Rows, then the matrix that takes each point to its nearest point in the smallest flat space through zero that holds them:
[[ 8.926 -0.555]]
Matrix:
[ 0.996 -0.062]
[-0.062  0.004]

[[2.860 7.853]]
Matrix:
[0.117 0.322]
[0.322 0.883]

[[0.012 7.047]]
Matrix:
[0.000 0.002]
[0.002 1.000]

[[-6.212 -8.205]]
Matrix:
[0.364 0.481]
[0.481 0.636]

[[-6.501  0.890]]
Matrix:
[ 0.982 -0.134]
[-0.134  0.018]

[[ 7.907 -7.004]]
Matrix:
[ 0.560 -0.496]
[-0.496  0.440]

[[-0.302  6.881]]
Matrix:
[ 0.002 -0.044]
[-0.044  0.998]

[[-7.970  7.451]]
Matrix:
[ 0.534 -0.499]
[-0.499  0.466]

[[ 8.656 -1.787]]
Matrix:
[ 0.959 -0.198]
[-0.198  0.041]

[[-6.036 -6.963]]
Matrix:
[0.429 0.495]
[0.495 0.571]

[[-0.942 -8.104]]
Matrix:
[0.013 0.115]
[0.115 0.987]

[[-7.355 -2.351]]
Matrix:
[0.907 0.290]
[0.290 0.093]

[[-8.193 -3.460]]
Matrix:
[0.849 0.358]
[0.358 0.151]

[[-2.769 -8.440]]
Matrix:
[0.097 0.296]
[0.296 0.903]

[[-8.128 -0.860]]
Matrix:
[0.989 0.105]
[0.105 0.011]

[[-6.983  4.242]]
Matrix:
[ 0.730 -0.444]
[-0.444  0.270]

[[-6.553  1.589]]
Matrix:
[ 0.944 -0.229]
[-0.229  0.056]

[[-0.424  6.704]]
Matrix:
[ 0.004 -0.063]
[-0.063  0.996]

[[ 7.778 -3.510]]
Matrix:
[ 0.831 -0.375]
[-0.375  0.169]

[[-6.513  1.936]]
Matrix:
[ 0.919 -0.273]
[-0.273  0.081]

[[-6.254 -8.262]]
Matrix:
[0.364 0.481]
[0.481 0.636]

[[-8.215  3.226]]
Matrix:
[ 0.866 -0.340]
[-0.340  0.134]

[[-6.942 -2.845]]
Matrix:
[0.856 0.351]
[0.351 0.144]

[[-4.745  8.541]]
Matrix:
[ 0.236 -0.425]
[-0.425  0.764]

[[ 1.839 -7.638]]
Matrix:
[ 0.055 -0.228]
[-0.228  0.945]

[[4.453 8.252]]
Matrix:
[0.226 0.418]
[0.418 0.774]

[[-7.667 -4.260]]
Matrix:
[0.764 0.425]
[0.425 0.236]

[[ 8.100 -8.571]]
Matrix:
[ 0.472 -0.499]
[-0.499  0.528]

[[-5.760  6.493]]
Matrix:
[ 0.440 -0.496]
[-0.496  0.560]

[[-2.926 -6.502]]
Matrix:
[0.168 0.374]
[0.374 0.832]

[[-6.430 -2.965]]
Matrix:
[0.825 0.380]
[0.380 0.175]

[[-7.749 -4.080]]
Matrix:
[0.783 0.412]
[0.412 0.217]

[[-1.838 -7.489]]
Matrix:
[0.057 0.231]
[0.231 0.943]

[[ 8.457 -0.543]]
Matrix:
[ 0.996 -0.064]
[-0.064  0.004]

[[-7.962 -1.223]]
Matrix:
[0.977 0.150]
[0.150 0.023]

[[ 1.611 -6.362]]
Matrix:
[ 0.060 -0.238]
[-0.238  0.940]

[[-4.910  7.889]]
Matrix:
[ 0.279 -0.449]
[-0.449  0.721]

[[3.140 8.278]]
Matrix:
[0.126 0.332]
[0.332 0.874]

[[ 5.437 -7.085]]
Matrix:
[ 0.371 -0.483]
[-0.483  0.629]

[[8.124 7.025]]
Matrix:
[0.572 0.495]
[0.495 0.428]

[[ 0.367 -7.540]]
Matrix:
[ 0.002 -0.049]
[-0.049  0.998]

[[7.385 8.553]]
Matrix:
[0.427 0.495]
[0.495 0.573]

[[-2.598  7.625]]
Matrix:
[ 0.104 -0.305]
[-0.305  0.896]

[[-7.871 -1.694]]
Matrix:
[0.956 0.206]
[0.206 0.044]

[[1.736 8.126]]
Matrix:
[0.044 0.204]
[0.204 0.956]

[[-6.025 -7.754]]
Matrix:
[0.376 0.484]
[0.484 0.624]

[[-8.940  1.231]]
Matrix:
[ 0.981 -0.135]
[-0.135  0.019]

[[ 7.088 -0.701]]
Matrix:
[ 0.990 -0.098]
[-0.098  0.010]

[[-6.704  3.228]]
Matrix:
[ 0.812 -0.391]
[-0.391  0.188]

[[-4.693 -7.355]]
Matrix:
[0.289 0.453]
[0.453 0.711]

[[-6.616  1.949]]
Matrix:
[ 0.920 -0.271]
[-0.271  0.080]

[[-6.352  1.867]]
Matrix:
[ 0.920 -0.271]
[-0.271  0.080]

[[-7.701 -2.205]]
Matrix:
[0.924 0.265]
[0.265 0.076]

[[-3.815 -7.612]]
Matrix:
[0.201 0.401]
[0.401 0.799]

[[ 7.806 -5.739]]
Matrix:
[ 0.649 -0.477]
[-0.477  0.351]

[[-8.750 -0.995]]
Matrix:
[0.987 0.112]
[0.112 0.013]

[[6.719 0.140]]
Matrix:
[1.000 0.021]
[0.021 0.000]

[[-6.408 -2.483]]
Matrix:
[0.869 0.337]
[0.337 0.131]

[[7.444 6.799]]
Matrix:
[0.545 0.498]
[0.498 0.455]

[[-6.999 -3.956]]
Matrix:
[0.758 0.428]
[0.428 0.242]

[[ 7.590 -1.763]]
Matrix:
[ 0.949 -0.220]
[-0.220  0.051]

[[-8.453 -5.021]]
Matrix:
[0.739 0.439]
[0.439 0.261]
